Here is a tiny trained network, its code and every weight. The questions are about switching its units off for an input and a class, where a switched-off unit gives its printed mean instead of its output.

import numpy as np


def w(rows, s, z=0):
    codes = np.array(rows[::2]) - 128.0
    scale = np.full(codes.shape[1], s)
    scale[-1] = z or s
    return codes * scale


def f(y):
    return y / 2 * (1 + np.tanh(0.7978845608 * (y + 0.044715 * y**3)))


def log_softmax(a):
    a = a - a.max(-1, keepdims=True)
    return a - np.log(np.exp(a).sum(-1, keepdims=True))


def net(x, mask):
    res = np.array(x, float).reshape(1, 4) / 4 @ E
    y = f(res @ A[0][:, :-1].T + A[0][:, -1])
    res = res + np.where(mask, y, B[0][:, -1]) @ B[0][:, :-1]
    return log_softmax(res[-1] @ U[:, :-1].T + U[:, -1])


A, B = {}, {}
E = w([
[82,127,125,143,114,134,138,23],'x0',
[160,18,253,94,79,236,196,122],'x1',
[211,77,32,197,110,178,56,81],'x2',
[125,129,126,127,134,125,130,111],'x3',
],0.0078)
A[0] = w([
[152,107,170,102,125,181,151,105,26],'N0',
[190,254,66,125,158,126,106,164,59],'N1',
[61,146,151,176,89,131,116,42,195],'N2',
[91,149,83,192,198,58,91,100,58],'N3',
[155,183,73,140,101,108,102,217,129],'N4',
[105,143,163,71,49,60,152,127,95],'N5',
[144,115,191,134,143,164,157,114,40],'N6',
[106,240,220,155,89,68,209,140,134],'N7',
[153,13,108,100,60,133,180,172,17],'N8',
[106,153,82,126,196,84,104,111,32],'N9',
[38,127,47,19,215,59,109,87,139],'N10',
[193,88,252,116,69,219,176,207,253],'N11',
[150,205,71,110,165,123,67,96,191],'N12',
[98,89,148,138,111,140,108,81,210],'N13',
[186,88,45,201,79,226,61,104,137],'N14',
[105,103,112,50,86,157,222,46,233],'N15',
[192,112,117,183,48,91,53,96,73],'N16',
],0.0083,0.004)
B[0] = w([
[86,65,135,81,89,189,156,69,153],'N0',
[110,104,190,79,105,98,209,116,185],'N1',
[220,228,92,116,95,69,182,200,180],'N2',
[123,126,194,78,131,116,182,124,193],'N3',
[129,117,123,112,133,49,140,141,173],'N4',
[161,185,101,74,166,194,72,154,156],'N5',
[81,73,140,41,223,92,142,75,148],'N6',
[178,152,216,120,189,170,70,150,199],'N7',
[90,67,130,33,115,80,174,70,159],'N8',
[83,2,196,64,99,115,161,161,166],'N9',
[176,65,176,113,200,70,195,176,207],'N10',
[172,174,150,97,107,23,160,210,250],'N11',
[97,113,177,115,129,47,139,197,203],'N12',
[140,110,107,126,153,27,115,166,168],'N13',
[131,136,197,130,245,146,70,223,236],'N14',
[159,113,161,132,164,52,128,193,199],'N15',
[157,101,199,106,205,141,106,130,171],'N16',
],0.0075,0.011)
U = w([
[134,150,161,86,232,178,65,144,147],'0',
[131,3,82,72,109,48,172,88,56],'1',
[183,157,64,134,154,60,129,154,231],'2',
[160,122,125,155,158,111,137,151,253],'3',
[135,113,108,197,85,121,177,147,121],'4',
[113,173,25,188,65,198,188,79,3],'5',
[119,194,112,179,67,229,151,28,3],'6',
],0.0078,0.004)

Each question gives the input, the list of numbers given to net, and the class t.
The units are the neurons (one row each of A and B). Each row of codes is followed by its name. A weight is (code - 128) times the scale printed after its matrix; where a second scale follows, it is the last column's (A, B and U).
mask holds one flag per neuron, in row order. A switched-off neuron (its flag False) gives its mean, the last column of its row in B, instead of its output. The means were averaged over made-up inputs and are rounded, as every weight is.
A unit's drop is (log p(t) with every unit on - log p(t) with that unit switched off) / (log p(t) with every unit on - log p(t) with every unit switched off).
The circuit of an input: a set's keep is (log p(t) with only the set's units on - log p(t) with every unit switched off) / (log p(t) with every unit on - log p(t) with every unit switched off). Starting from the 12 units with the biggest drops (on a tie, the unit counted first), units are removed one at a time, each time the one whose removal leaves the highest keep (on an exact tie, the one counted first), for as long as the keep stays at least 0.8.
circuit, biggest first: the units of the circuit, biggest drop first
top k neurons: the k neurons with the biggest drops, biggest first
drop of u: that unit's drop, to one decimal
input [-7,8,-6,4], class 1: circuit, biggest first : N8
input [-1,-1,5,3], class 0: circuit, biggest first : N14, N11
input [5,-8,7,-2], class 1: top 2 neurons : N9, N1
input [6,-1,6,6], class 0: top 4 neurons : N14, N11, N16, N4
input [-5,-5,8,7], class 0: top 2 neurons : N14, N16
input [-3,-6,7,6], class 0: top 2 neurons : N14, N16
input [6,8,8,1], class 0: top 2 neurons : N14, N16
input [8,1,0,6], class 2: circuit, biggest first : N2, N9
input [5,-8,-7,-3], class 1: top 4 neurons : N9, N14, N10, N1
input [3,-7,6,6], class 1: circuit, biggest first : N9, N1
input [7,6,-6,-6], class 2: circuit, biggest first : N11, N2
input [-3,8,-5,-1], class 1: top 2 neurons : N8, N14
input [-7,7,-3,4], class 1: top 2 neurons : N8, N14
input [-4,-5,-8,7], class 0: circuit, biggest first : N7
input [-2,-5,4,3], class 1: drop of N9 : 0.2
input [7,3,0,2], class 2: drop of N2 : 0.3
input [6,-8,8,-5], class 0: drop of N11 : 0.2
input [0,7,2,-6], class 1: drop of N6 : 0.1
